Below are the code and all the weights of a small trained network. Each question names an input and a class and asks about switching units off, where a switched-off unit gives its printed mean instead of its output.

import numpy as np


def w(rows, s, z=0):
    codes = np.array(rows[::2]) - 128.0
    scale = np.full(codes.shape[1], s)
    scale[-1] = z or s
    return codes * scale


def f(y):
    return y / 2 * (1 + np.tanh(0.7978845608 * (y + 0.044715 * y**3)))


def log_softmax(a):
    a = a - a.max(-1, keepdims=True)
    return a - np.log(np.exp(a).sum(-1, keepdims=True))


def net(x, mask):
    res = np.array(x, float).reshape(1, 4) / 4 @ E
    y = f(res @ A[0][:, :-1].T + A[0][:, -1])
    res = res + np.where(mask, y, B[0][:, -1]) @ B[0][:, :-1]
    return log_softmax(res[-1] @ U[:, :-1].T + U[:, -1])


A, B = {}, {}
E = w([
[171,126,118,176,137,254],'x0',
[167,188,82,161,215,86],'x1',
[41,98,186,160,223,133],'x2',
[78,150,96,139,102,142],'x3',
],0.009)
A[0] = w([
[2,125,121,106,43,192,93],'N0',
[25,91,161,133,201,141,36],'N1',
[140,122,13,105,68,128,28],'N2',
[135,119,141,53,122,9,29],'N3',
[80,112,101,112,109,59,3],'N4',
[177,27,240,82,78,140,53],'N5',
[152,108,76,186,126,207,67],'N6',
[157,244,73,130,195,93,85],'N7',
[111,88,181,127,75,156,4],'N8',
[158,157,119,204,148,189,92],'N9',
[224,128,80,85,78,150,32],'N10',
[159,181,104,84,61,124,22],'N11',
[185,116,150,141,148,224,49],'N12',
[108,86,159,68,50,143,89],'N13',
[89,165,122,55,122,49,53],'N14',
[55,85,175,217,175,166,45],'N15',
],0.0088,0.0051)
B[0] = w([
[138,125,52,156,216,123,244],'N0',
[223,220,153,132,97,68,255],'N1',
[144,254,185,125,94,91,195],'N2',
[85,131,147,45,169,198,226],'N3',
[104,157,134,62,154,180,150],'N4',
[164,186,29,146,212,153,209],'N5',
[9,164,181,52,107,162,191],'N6',
[142,137,64,169,232,149,241],'N7',
[113,238,57,106,211,108,147],'N8',
[84,115,91,76,160,149,196],'N9',
[141,194,174,123,104,68,220],'N10',
[159,215,195,139,133,82,184],'N11',
[35,146,153,56,178,156,193],'N12',
[153,135,64,184,212,133,203],'N13',
[37,119,141,59,151,169,203],'N14',
[185,223,199,99,94,65,253],'N15',
],0.0081,0.0049)
U = w([
[49,129,152,30,123,181,79],'0',
[170,183,187,116,97,108,77],'1',
[119,117,115,125,124,155,253],'2',
[135,129,46,154,177,151,47],'3',
[122,10,134,178,51,143,182],'4',
],0.013)

Each question gives the input, the list of numbers given to net, and the class t.
The units are the neurons (one row each of A and B). Each row of codes is followed by its name. A weight is (code - 128) times the scale printed after its matrix; where a second scale follows, it is the last column's (A, B and U).
mask holds one flag per neuron, in row order. A switched-off neuron (its flag False) gives its mean, the last column of its row in B, instead of its output. The means were averaged over made-up inputs and are rounded, as every weight is.
A unit's drop is (log p(t) with every unit on - log p(t) with that unit switched off) / (log p(t) with every unit on - log p(t) with every unit switched off).
The circuit of an input: a set's keep is (log p(t) with only the set's units on - log p(t) with every unit switched off) / (log p(t) with every unit on - log p(t) with every unit switched off). Starting from the 12 units with the biggest drops (on a tie, the unit counted first), units are removed one at a time, each time the one whose removal leaves the highest keep (on an exact tie, the one counted first), for as long as the keep stays at least 0.8.
units of the circuit, in order: the units of the circuit, biggest drop first
unit that matters most: the unit with the biggest drop
top k neurons: the k neurons with the biggest drops, biggest first
drop of u: that unit's drop, to one decimal
input [-3,6,-1,-4], class 3: units of the circuit, in order => [N7]
input [-5,8,8,0], class 1: top 3 neurons => [N1 N15 N0]
input [6,-7,-6,1], class 3: units of the circuit, in order => [N13 N5]
input [2,-5,7,-5], class 1: top 2 neurons => [N15 N1]
input [2,7,7,-3], class 1: top 3 neurons => [N15 N1 N0]
input [8,6,-6,-8], class 0: units of the circuit, in order => [N6 N12]
input [7,6,-1,-2], class 0: units of the circuit, in order => [N6 N12]
input [-5,-7,-5,-2], class 3: units of the circuit, in order => [N13 N5]
input [-5,-1,-2,3], class 0: top 2 neurons => [N14 N3]
input [-4,4,-4,-5], class 2: top 2 neurons => [N15 N1]
input [7,4,-8,8], class 1: top 2 neurons => [N2 N10]
input [2,-6,6,1], class 1: top 3 neurons => [N15 N1 N7]
input [-7,4,5,6], class 0: top 3 neurons => [N14 N3 N4]
input [4,-1,7,-5], class 1: unit that matters most => N15
input [-4,-8,-3,6], class 3: top 2 neurons => [N0 N13]
input [-1,-6,-2,-2], class 3: top 2 neurons => [N5 N13]
input [-1,1,3,3], class 4: drop of N12 => 0.1
input [1,-6,-4,0], class 3: drop of N5 => 0.2
input [6,3,-2,-5], class 0: drop of N12 => 0.2
input [8,3,0,8], class 0: top neuron => [N6]
